Below are the code and all the weights of a small trained network. Each question names an input and a target symbol and asks about switching units off, where a switched-off unit gives its printed mean instead of its output.

import numpy as np


def w(rows, s, z=0):
    codes = np.array(rows[::2]) - 128.0
    scale = np.full(codes.shape[1], s)
    scale[-1] = z or s
    return codes * scale


def norm(h):
    return h / np.sqrt((h * h).mean(-1, keepdims=True) + 1e-5)


def f(y):
    return y / 2 * (1 + np.tanh(0.7978845608 * (y + 0.044715 * y**3)))


def softmax(a):
    e = np.exp(a - a.max(-1, keepdims=True))
    return e / e.sum(-1, keepdims=True)


def log_softmax(a):
    a = a - a.max(-1, keepdims=True)
    return a - np.log(np.exp(a).sum(-1, keepdims=True))


def net(x, mask):
    ids = ['αβεζηθξπστψω'.index(c) for c in x.split()]
    T = len(ids)
    res = E[ids] + P[:T]
    r = norm(res)
    for j in range(2):
        rows = slice(2 * j, 2 * j + 2)
        q, k, v = (r @ M[0][rows].T for M in (Q, K, V))
        z = softmax(np.where(np.tri(T) > 0, q @ k.T / 2**0.5, -1e9)) @ v
        o = O[0][rows]
        res = res + np.where(mask[j], z, o[:, -1]) @ o[:, :-1]
    y = f(norm(res) @ A[0][:, :-1].T + A[0][:, -1])
    res = res + np.where(mask[2:10], y, B[0][:, -1]) @ B[0][:, :-1]
    return log_softmax(norm(res)[-1] @ U[:, :-1].T + U[:, -1])


Q, K, V, O, A, B = {}, {}, {}, {}, {}, {}
E = w([
[110,176,100,55],'α',
[168,145,121,85],'β',
[170,114,193,74],'ε',
[46,164,97,88],'ζ',
[187,155,172,67],'η',
[37,111,69,199],'θ',
[177,142,186,62],'ξ',
[93,170,106,68],'π',
[182,144,193,65],'σ',
[45,64,254,137],'τ',
[108,138,144,70],'ψ',
[143,181,125,57],'ω',
],0.0094)
P = w([
[154,128,155,97],'0',
[73,143,115,42],'1',
[140,95,102,91],'2',
[158,138,169,127],'3',
[61,193,135,65],'4',
[129,74,69,105],'5',
[159,152,185,160],'6',
[90,247,157,56],'7',
],0.014)
Q[0] = w([
[155,71,92,120],'H1',
[71,189,66,79],'H1',
[79,241,234,82],'H2',
[155,255,120,163],'H2',
],0.025)
K[0] = w([
[150,81,35,98],'H1',
[209,198,74,192],'H1',
[159,241,250,139],'H2',
[85,212,199,237],'H2',
],0.021)
V[0] = w([
[101,5,179,170],'H1',
[81,132,199,134],'H1',
[235,243,42,130],'H2',
[69,237,74,123],'H2',
],0.024)
O[0] = w([
[98,138,206,162,72],'H1',
[77,136,141,154,188],'H1',
[165,2,150,143,169],'H2',
[148,63,64,167,2],'H2',
],0.024,0.01)
A[0] = w([
[209,125,125,135,227],'N1',
[73,201,119,75,98],'N2',
[104,214,89,142,54],'N3',
[31,150,135,35,137],'N4',
[140,112,184,132,146],'N5',
[129,61,102,74,135],'N6',
[180,142,54,147,133],'N7',
[149,131,136,251,254],'N8',
],0.021,0.007)
B[0] = w([
[107,49,168,78,180],'N1',
[156,27,196,61,215],'N2',
[17,155,6,73,174],'N3',
[198,161,86,210,247],'N4',
[104,133,82,108,173],'N5',
[83,185,116,182,206],'N6',
[90,132,144,236,143],'N7',
[81,207,254,191,154],'N8',
],0.025,0.015)
U = w([
[112,67,110,162,185],'α',
[115,80,120,154,75],'β',
[163,209,158,78,124],'ε',
[161,194,60,215,251],'ζ',
[35,69,160,48,87],'η',
[32,222,83,67,61],'θ',
[219,119,159,145,108],'ξ',
[88,102,104,173,169],'π',
[214,116,156,132,115],'σ',
[63,177,222,173,218],'τ',
[154,124,2,49,69],'ψ',
[128,73,99,167,59],'ω',
],0.0096,0.0027)

Each question gives the input, a string of symbols that net reads in full, and the target symbol t.
The units are the heads (2 rows each of Q, K, V and O) and the neurons (one row each of A and B). Each row of codes is followed by its name. A weight is (code - 128) times the scale printed after its matrix; where a second scale follows, it is the last column's (O, A, B and U).
mask holds one flag per unit, heads first, then neurons. A switched-off unit (its flag False) gives its mean, the last column of its rows in O or B, instead of its output. The means were averaged over made-up inputs and are rounded, as every weight is.
A unit's drop is (log p(t) with every unit on - log p(t) with that unit switched off) / (log p(t) with every unit on - log p(t) with every unit switched off).
The circuit of an input: a set's keep is (log p(t) with only the set's units on - log p(t) with every unit switched off) / (log p(t) with every unit on - log p(t) with every unit switched off). Starting from all 10 units, units are removed one at a time, each time the one whose removal leaves the highest keep (on an exact tie, the one counted first), for as long as the keep stays at least 0.8.
circuit, biggest first: the units of the circuit, biggest drop first
unit that matters most: the unit with the biggest drop
k most important neurons: the k neurons with the biggest drops, biggest first
which heads matter: for each layer, one digit per head in row order, 1 if its drop is at least 0.15 and else 0, layers parted by /
input ψ η ψ ε β, target ε: circuit, biggest first -> (H2; N4; N2)
input η τ ε ε π, target ε: unit that matters most -> H2
input ξ ψ β σ ψ, target ξ: circuit, biggest first -> (N4; N2)
input ψ η η η η η η ψ, target ζ: which heads matter -> 01
input θ ζ ε σ θ ψ η ω, target ζ: which heads matter -> 01
input η β η η η ε σ η, target ξ: circuit, biggest first -> (N4; N2)
input η α ξ ε α, target ε: which heads matter -> 01
input η θ ζ θ, target θ: circuit, biggest first -> (H2; N3)
input η σ ξ θ α, target τ: which heads matter -> 10
input ε η π η α, target ζ: which heads matter -> 01
input τ θ η ψ ε, target ψ: which heads matter -> 01
input ψ π η ψ ω, target ψ: 3 most important neurons -> (N3; N2; N4)
input ω θ ψ η β θ, target θ: which heads matter -> 11
input η η σ ε σ, target ε: 3 most important neurons -> (N4; N2; N1)
input ξ ξ ξ η η ψ ψ π, target ψ: unit that matters most -> N3
input ω θ σ η η α σ β, target ξ: which heads matter -> 00
input ψ α β η ζ ξ η θ, target ζ: which heads matter -> 01
input η ψ ζ, target ζ: which heads matter -> 00
input π η η ψ ψ β η η, target ζ: 2 most important neurons -> (N2; N3)
input σ θ π β π, target η: circuit, biggest first -> (H2; N4)
